Here is a tiny trained network, its code and every weight. The questions are about switching its units off for an input and a target symbol, where a switched-off unit gives its printed mean instead of its output.

import numpy as np


def w(rows, s, z=0):
    codes = np.array(rows[::2]) - 128.0
    scale = np.full(codes.shape[1], s)
    scale[-1] = z or s
    return codes * scale


def f(y):
    return y / 2 * (1 + np.tanh(0.7978845608 * (y + 0.044715 * y**3)))


def softmax(a):
    e = np.exp(a - a.max(-1, keepdims=True))
    return e / e.sum(-1, keepdims=True)


def log_softmax(a):
    a = a - a.max(-1, keepdims=True)
    return a - np.log(np.exp(a).sum(-1, keepdims=True))


def net(x, mask):
    ids = ['αβγδεζηθμξπστφψω'.index(c) for c in x.split()]
    T = len(ids)
    res = E[ids] + P[:T]
    r = res
    for j in range(2):
        rows = slice(2 * j, 2 * j + 2)
        q, k, v = (r @ M[0][rows].T for M in (Q, K, V))
        z = softmax(np.where(np.tri(T) > 0, q @ k.T / 2**0.5, -1e9)) @ v
        o = O[0][rows]
        res = res + np.where(mask[j], z, o[:, -1]) @ o[:, :-1]
    y = f(res @ A[0][:, :-1].T + A[0][:, -1])
    res = res + np.where(mask[2:26], y, B[0][:, -1]) @ B[0][:, :-1]
    return log_softmax(res[-1] @ U[:, :-1].T + U[:, -1])


Q, K, V, O, A, B = {}, {}, {}, {}, {}, {}
E = w([
[100,174,130,157,150,86,123,86,132],'α',
[128,124,93,96,72,185,125,133,121],'β',
[161,159,97,96,71,160,140,118,135],'γ',
[127,170,81,85,70,153,145,131,125],'δ',
[204,132,130,120,57,184,130,90,145],'ε',
[131,110,142,103,58,184,150,94,128],'ζ',
[165,155,57,95,84,166,114,155,121],'η',
[89,129,101,149,184,132,100,107,163],'θ',
[94,139,158,175,140,88,132,85,152],'μ',
[106,117,115,161,145,78,86,68,139],'ξ',
[140,155,101,254,172,119,144,99,43],'π',
[70,168,110,119,3,159,142,112,61],'σ',
[185,156,118,187,141,107,70,102,172],'τ',
[63,175,172,216,143,149,45,153,68],'φ',
[87,83,138,203,104,133,108,93,30],'ψ',
[187,147,122,96,44,148,146,84,122],'ω',
],0.02)
P = w([
[253,53,191,18,254,104,152,156,211],'0',
[166,116,111,95,155,152,112,89,155],'1',
[156,130,116,116,148,149,118,89,134],'2',
[141,138,112,127,140,155,117,86,119],'3',
[135,144,105,134,127,153,116,89,117],'4',
[123,149,94,147,121,159,114,74,107],'5',
[114,158,82,148,106,163,108,75,107],'6',
[116,157,106,153,117,158,111,90,93],'7',
[110,156,105,165,113,155,117,94,89],'8',
[99,165,90,167,94,162,113,74,84],'9',
[89,166,104,174,102,155,118,104,74],'10',
[87,176,92,179,85,159,117,85,67],'11',
[72,171,95,187,87,163,110,91,55],'12',
],0.014)
Q[0] = w([
[89,130,147,206,200,79,129,205,118],'H0',
[67,163,97,180,254,130,41,15,105],'H0',
[149,169,134,110,82,173,77,118,148],'H1',
[186,100,162,6,53,174,180,245,101],'H1',
],0.081)
K[0] = w([
[78,179,62,190,50,168,104,88,78],'H0',
[125,108,205,222,168,124,121,146,2],'H0',
[109,112,195,85,162,106,187,183,112],'H1',
[213,72,155,36,176,120,124,131,252],'H1',
],0.074)
V[0] = w([
[106,193,108,118,116,53,130,123,196],'H0',
[126,135,253,167,82,179,171,60,195],'H0',
[90,178,157,152,139,215,126,162,231],'H1',
[30,92,135,42,116,94,164,126,106],'H1',
],0.024)
O[0] = w([
[139,156,254,233,131,240,152,154,164,18],'H0',
[158,143,212,106,99,64,19,237,118,137],'H0',
[85,102,70,199,50,42,177,243,137,57],'H1',
[76,153,91,84,55,168,88,54,245,6],'H1',
],0.0059,0.014)
A[0] = w([
[153,157,145,97,106,206,188,123,119,65],'N0',
[65,128,154,152,166,94,55,90,168,96],'N1',
[89,143,126,193,154,123,104,92,185,110],'N2',
[93,127,91,121,145,103,143,82,177,9],'N3',
[152,102,114,135,87,165,208,164,114,63],'N4',
[136,130,85,61,59,167,174,110,145,61],'N5',
[145,167,143,35,95,205,125,148,112,18],'N6',
[78,123,118,111,93,110,117,104,221,75],'N7',
[104,229,122,106,196,83,112,141,189,106],'N8',
[56,183,212,146,149,74,189,135,173,66],'N9',
[101,139,154,123,76,96,77,150,212,113],'N10',
[115,117,78,99,47,123,146,137,202,117],'N11',
[112,140,109,181,207,67,83,126,153,129],'N12',
[133,153,144,194,190,112,148,106,156,70],'N13',
[152,80,77,121,47,131,195,179,150,4],'N14',
[91,117,119,168,153,55,105,128,163,92],'N15',
[127,103,112,132,122,69,96,147,128,61],'N16',
[28,90,108,165,211,197,85,196,173,65],'N17',
[140,124,118,123,43,198,203,184,181,65],'N18',
[143,127,106,82,38,187,198,169,145,169],'N19',
[139,152,166,136,78,174,133,185,181,57],'N20',
[73,1,210,218,127,102,96,59,156,36],'N21',
[108,135,126,115,128,102,82,95,173,121],'N22',
[128,121,144,132,72,111,102,176,156,54],'N23',
],0.014,0.015)
B[0] = w([
[65,171,51,73,144,158,102,179,141,162],'N0',
[112,98,176,110,130,142,172,187,118,175],'N1',
[177,129,152,96,145,26,122,164,121,147],'N2',
[226,130,97,153,141,116,67,80,153,150],'N3',
[129,109,65,173,158,81,93,144,108,143],'N4',
[66,117,127,92,170,75,156,222,167,213],'N5',
[70,163,139,174,71,109,82,62,121,176],'N6',
[165,184,84,244,84,141,174,182,104,144],'N7',
[120,126,157,111,129,131,101,147,77,151],'N8',
[113,138,103,190,57,172,88,24,19,136],'N9',
[162,91,63,162,166,141,36,101,143,146],'N10',
[99,50,196,104,135,109,83,51,88,194],'N11',
[109,148,130,149,98,132,176,102,193,245],'N12',
[145,124,106,97,111,88,61,135,180,172],'N13',
[42,208,21,124,5,104,144,71,113,155],'N14',
[107,118,171,151,147,167,125,128,118,157],'N15',
[137,162,112,84,141,140,135,163,71,168],'N16',
[128,21,112,66,101,134,163,109,80,134],'N17',
[131,197,217,97,225,54,111,101,114,150],'N18',
[234,86,138,157,131,208,150,125,180,241],'N19',
[39,117,107,170,70,72,220,181,85,148],'N20',
[103,108,118,135,234,193,76,154,113,145],'N21',
[106,149,93,154,146,153,147,155,66,186],'N22',
[164,152,95,61,151,99,118,143,236,142],'N23',
],0.021,0.011)
U = w([
[97,191,194,164,136,148,231,195,119,250],'α',
[120,61,150,88,115,123,155,151,126,222],'β',
[238,129,166,152,135,204,163,156,115,185],'γ',
[124,150,200,119,235,146,123,156,147,158],'δ',
[173,179,156,79,130,111,139,196,105,115],'ε',
[169,135,123,108,152,129,96,144,116,44],'ζ',
[139,142,87,131,197,145,171,166,130,3],'η',
[164,171,109,174,211,88,175,33,148,120],'θ',
[150,169,147,158,109,85,119,200,186,114],'μ',
[126,192,136,103,132,199,121,143,150,123],'ξ',
[159,147,142,69,212,186,175,95,3,112],'π',
[109,107,127,196,177,154,114,122,120,30],'σ',
[160,127,157,164,179,88,139,190,70,113],'τ',
[158,148,87,122,105,121,153,152,94,46],'φ',
[93,165,126,115,168,89,131,146,109,35],'ψ',
[160,174,229,121,78,104,87,125,81,210],'ω',
],0.0039,0.0047)

Each question gives the input, a string of symbols that net reads in full, and the target symbol t.
The units are the heads (2 rows each of Q, K, V and O) and the neurons (one row each of A and B). Each row of codes is followed by its name. A weight is (code - 128) times the scale printed after its matrix; where a second scale follows, it is the last column's (O, A, B and U).
mask holds one flag per unit, heads first, then neurons. A switched-off unit (its flag False) gives its mean, the last column of its rows in O or B, instead of its output. The means were averaged over made-up inputs and are rounded, as every weight is.
A unit's drop is (log p(t) with every unit on - log p(t) with that unit switched off) / (log p(t) with every unit on - log p(t) with every unit switched off).
The circuit of an input: a set's keep is (log p(t) with only the set's units on - log p(t) with every unit switched off) / (log p(t) with every unit on - log p(t) with every unit switched off). Starting from the 12 units with the biggest drops (on a tie, the unit counted first), units are removed one at a time, each time the one whose removal leaves the highest keep (on an exact tie, the one counted first), for as long as the keep stays at least 0.8.
units of the circuit, in order: the units of the circuit, biggest drop first
most important unit: the unit with the biggest drop
top k neurons: the k neurons with the biggest drops, biggest first
heads that matter: for each layer, one digit per head in row order, 1 if its drop is at least 0.15 and else 0, layers parted by /
input γ ω β φ β π α δ σ γ η δ, target γ: heads that matter -> 11
input γ γ π ω γ ξ β ζ β β α ξ ξ, target θ: heads that matter -> 10
input β τ γ β, target β: units of the circuit, in order -> H1, N11, N5
input δ β ω δ, target δ: top 3 neurons -> N18, N5, N11
input θ ξ η, target θ: most important unit -> H1
input β π γ γ β α ε, target β: top 2 neurons -> N11, N5
input ξ β ζ β σ φ β, target ξ: units of the circuit, in order -> H0, N0, H1
input θ γ ξ π γ β π φ ζ φ μ, target α: top 2 neurons -> N12, N15
input δ π φ ξ ε β γ, target δ: top 2 neurons -> N18, N5
input θ γ β γ δ π ψ δ, target θ: heads that matter -> 11
input π ξ β β ε γ γ, target π: units of the circuit, in order -> H1, N12
input γ ψ ε φ ξ, target α: top 2 neurons -> N12, N15
input σ γ μ ζ φ γ τ β, target σ: heads that matter -> 01
input π μ η σ μ β ξ β γ ω, target π: most important unit -> H1
input θ γ ψ φ π β φ γ, target θ: top 4 neurons -> N18, N14, N19, N4
input α η β ψ η ξ α π τ β φ θ, target α: units of the circuit, in order -> N12, H1, N15
input γ δ γ β ψ ξ ψ β, target γ: units of the circuit, in order -> H1, N19, H0, N5
input β β γ α π α γ α ξ σ, target β: heads that matter -> 01
input θ α ζ γ β ω β π ξ ε, target θ: heads that matter -> 11
input θ φ α ξ π σ ψ ξ ε β, target θ: heads that matter -> 11
input ξ α β ε π η μ ζ γ ξ γ, target ξ: heads that matter -> 11
input ω ζ ω β β β γ τ β γ β, target ω: top neuron -> N6
input δ α η η β α σ γ σ α, target τ: heads that matter -> 01
